Below are the code and all the weights of a small trained network. Each question names an input and a class and asks about switching units off, where a switched-off unit gives its printed mean instead of its output.

import numpy as np


def w(rows, s, z=0):
    codes = np.array(rows[::2]) - 128.0
    scale = np.full(codes.shape[1], s)
    scale[-1] = z or s
    return codes * scale


def norm(h):
    return h / np.sqrt((h * h).mean(-1, keepdims=True) + 1e-5)


def f(y):
    return y / 2 * (1 + np.tanh(0.7978845608 * (y + 0.044715 * y**3)))


def log_softmax(a):
    a = a - a.max(-1, keepdims=True)
    return a - np.log(np.exp(a).sum(-1, keepdims=True))


def net(x, mask):
    res = np.array(x, float).reshape(1, 8) / 4 @ E
    u = 0
    for l in range(2):
        y = f(norm(res) @ A[l][:, :-1].T + A[l][:, -1])
        res = res + np.where(mask[u : u + 16], y, B[l][:, -1]) @ B[l][:, :-1]
        u += 16
    return log_softmax(norm(res)[-1] @ U[:, :-1].T + U[:, -1])


A, B = {}, {}
E = w([
[148,132,161,165,254,156,89,82,38,108],'x0',
[115,145,82,77,202,122,129,38,107,149],'x1',
[186,70,191,180,90,157,81,105,73,156],'x2',
[132,32,168,198,83,138,122,63,115,195],'x3',
[127,61,163,80,98,92,230,169,224,49],'x4',
[226,49,148,82,84,72,123,129,73,164],'x5',
[155,138,158,99,62,151,108,47,126,73],'x6',
[82,81,120,225,94,24,134,142,97,97],'x7',
],0.0099)
A[0] = w([
[98,54,114,148,106,97,135,133,169,148,3],'L0N1',
[111,142,103,114,130,135,110,164,141,129,98],'L0N2',
[109,163,130,147,71,168,104,5,127,151,40],'L0N3',
[150,102,151,66,82,103,168,120,137,120,33],'L0N4',
[149,82,107,112,209,163,90,98,92,197,52],'L0N5',
[124,72,131,174,91,82,148,145,124,145,86],'L0N6',
[167,81,148,209,104,100,90,105,32,144,39],'L0N7',
[118,154,129,126,101,154,117,84,133,146,55],'L0N8',
[100,193,95,81,210,78,124,95,91,116,5],'L0N9',
[112,149,98,123,128,142,107,190,153,136,65],'L0N10',
[94,85,129,157,118,99,162,113,150,144,58],'L0N11',
[131,186,130,142,53,122,143,209,134,150,65],'L0N12',
[158,181,146,112,180,165,132,84,80,201,58],'L0N13',
[125,135,122,130,104,145,113,90,135,126,90],'L0N14',
[186,79,128,10,92,123,136,145,146,96,8],'L0N15',
[129,112,159,155,203,162,128,120,134,58,64],'L0N16',
],0.021,0.0067)
B[0] = w([
[107,71,108,131,172,127,198,158,165,169,166],'L0N1',
[131,176,138,134,106,117,114,151,170,118,154],'L0N2',
[88,117,32,81,51,212,129,93,94,100,206],'L0N3',
[148,92,165,55,176,102,95,91,162,97,181],'L0N4',
[143,127,215,145,185,202,74,157,166,212,217],'L0N5',
[129,68,94,186,107,75,178,123,155,179,200],'L0N6',
[222,177,132,174,17,64,98,91,109,168,251],'L0N7',
[124,113,102,120,113,177,148,90,114,107,150],'L0N8',
[128,200,2,144,182,53,121,130,131,140,207],'L0N9',
[134,192,134,100,71,135,113,178,166,133,168],'L0N10',
[58,81,121,168,169,143,155,120,162,148,161],'L0N11',
[81,192,188,116,84,163,120,187,195,127,196],'L0N12',
[73,102,176,152,212,202,106,143,129,218,216],'L0N13',
[107,107,98,97,107,133,128,111,111,124,144],'L0N14',
[132,99,169,42,150,71,76,9,147,79,214],'L0N15',
[146,194,185,127,124,158,234,77,93,108,177],'L0N16',
],0.026,0.015)
A[1] = w([
[142,120,126,147,179,153,71,191,75,155,81],'L1N1',
[104,12,96,176,166,80,183,194,147,99,31],'L1N2',
[130,154,53,111,194,64,105,166,78,93,72],'L1N3',
[111,100,135,159,102,104,83,143,93,96,81],'L1N4',
[184,127,69,83,106,110,173,133,132,138,87],'L1N5',
[178,194,124,98,136,157,155,117,110,179,88],'L1N6',
[105,139,98,122,161,171,154,154,137,137,76],'L1N7',
[122,99,143,90,134,96,111,127,107,98,50],'L1N8',
[155,112,187,172,159,154,204,155,36,7,61],'L1N9',
[117,70,58,128,90,206,98,153,50,44,71],'L1N10',
[150,99,89,189,131,155,152,128,79,154,127],'L1N11',
[180,139,142,140,165,96,137,146,164,161,124],'L1N12',
[176,65,143,79,157,96,95,122,122,24,2],'L1N13',
[130,176,49,167,185,92,138,156,91,79,19],'L1N14',
[177,119,157,112,81,182,123,131,115,135,93],'L1N15',
[224,66,148,210,63,84,112,174,53,83,65],'L1N16',
],0.019,0.0049)
B[1] = w([
[177,79,169,156,185,178,101,158,127,71,206],'L1N1',
[113,32,96,146,146,172,192,192,166,142,202],'L1N2',
[159,113,67,147,154,120,106,166,137,36,192],'L1N3',
[72,127,163,198,108,113,93,64,161,108,125],'L1N4',
[129,117,176,134,159,166,91,138,109,162,170],'L1N5',
[108,59,125,153,157,121,154,168,100,87,254],'L1N6',
[146,100,160,139,87,73,74,135,66,84,194],'L1N7',
[170,157,132,125,176,141,145,63,190,139,168],'L1N8',
[94,158,252,138,108,124,234,128,52,116,155],'L1N9',
[105,146,47,85,67,167,191,94,108,140,176],'L1N10',
[125,124,163,71,134,89,56,133,152,102,219],'L1N11',
[84,71,59,105,42,189,102,107,70,72,228],'L1N12',
[179,74,195,45,177,122,109,103,118,80,224],'L1N13',
[140,145,69,142,179,59,134,141,114,93,195],'L1N14',
[99,121,66,138,166,65,115,137,109,136,203],'L1N15',
[188,197,110,158,72,36,123,135,104,147,233],'L1N16',
],0.026,0.008)
U = w([
[132,179,31,149,222,64,109,181,92,53,179],'0',
[93,4,114,160,106,87,229,173,192,166,125],'1',
[84,210,178,84,61,116,118,235,205,93,52],'2',
[77,123,22,65,50,206,135,60,60,132,69],'3',
[173,71,201,6,159,59,108,48,178,69,213],'4',
[135,96,191,169,201,220,45,148,74,216,164],'5',
[114,170,211,141,135,115,249,116,41,87,4],'6',
[212,119,130,183,10,30,94,97,95,207,192],'7',
],0.014,0.0027)

Each question gives the input, the list of numbers given to net, and the class t.
The units are the neurons (one row each of A and B). Each row of codes is followed by its name. A weight is (code - 128) times the scale printed after its matrix; where a second scale follows, it is the last column's (A, B and U).
mask holds one flag per neuron, layer by layer. A switched-off neuron (its flag False) gives its mean, the last column of its row in B, instead of its output. The means were averaged over made-up inputs and are rounded, as every weight is.
A unit's drop is (log p(t) with every unit on - log p(t) with that unit switched off) / (log p(t) with every unit on - log p(t) with every unit switched off).
The circuit of an input: a set's keep is (log p(t) with only the set's units on - log p(t) with every unit switched off) / (log p(t) with every unit on - log p(t) with every unit switched off). Starting from the 12 units with the biggest drops (on a tie, the unit counted first), units are removed one at a time, each time the one whose removal leaves the highest keep (on an exact tie, the one counted first), for as long as the keep stays at least 0.8.
circuit, biggest first: the units of the circuit, biggest drop first
most important unit: the unit with the biggest drop
top k neurons: the k neurons with the biggest drops, biggest first
top k neurons in layer l: the k neurons of layer l with the biggest drops, biggest first
drop of u: that unit's drop, to one decimal
input [5,7,-4,4,8,-8,2,6], class 6: circuit, biggest first -> L0N16
input [-5,-3,1,-2,6,-6,1,3], class 1: top 2 neurons -> L0N1; L0N7
input [0,-3,-5,-2,3,-1,-5,4], class 1: top 3 neurons in layer 0 -> L0N7; L0N1; L0N11
input [-1,-6,-8,-7,-7,-6,4,-5], class 0: top 4 neurons -> L0N9; L0N5; L1N14; L0N7
input [5,4,-2,-2,-7,2,-2,6], class 5: top 2 neurons in layer 0 -> L0N5; L0N13
input [-4,-7,-2,8,5,-1,-2,-6], class 1: top 4 neurons -> L0N1; L0N6; L1N2; L0N11
input [4,5,1,8,-5,0,3,0], class 5: top 2 neurons -> L0N5; L0N13
input [4,6,-3,3,0,-2,8,-7], class 3: top 3 neurons in layer 0 -> L0N3; L0N8; L0N14
input [6,-3,3,6,4,-8,-4,2], class 6: top 2 neurons -> L0N16; L1N9
input [5,1,1,0,-4,-3,5,-2], class 5: top 2 neurons -> L0N13; L0N5
input [2,8,7,8,7,3,-5,-1], class 7: top 3 neurons in layer 0 -> L0N7; L0N13; L0N6
input [-1,-4,7,6,4,-4,5,-3], class 3: top 2 neurons -> L0N3; L1N10
input [-4,-8,3,-8,2,-2,1,-7], class 2: top 3 neurons -> L0N12; L0N10; L0N2
input [8,7,-6,2,-6,5,8,4], class 5: top 2 neurons -> L0N5; L0N13
input [4,2,-4,-3,-2,3,-7,-2], class 0: most important unit -> L0N9
input [3,-1,-4,8,-7,2,-7,1], class 5: top 3 neurons -> L0N5; L0N13; L1N1
input [6,-5,4,-8,-3,-6,-2,2], class 0: top 3 neurons -> L0N9; L1N14; L1N3
input [6,5,-4,2,0,4,-6,-3], class 5: drop of L0N5 -> 0.6
input [8,-5,8,-8,5,-1,-8,3], class 6: drop of L1N9 -> 0.1
input [-7,4,5,2,8,7,-6,7], class 1: drop of L0N6 -> 0.1
input [4,3,3,-4,-1,-1,3,5], class 0: circuit, biggest first -> L0N9
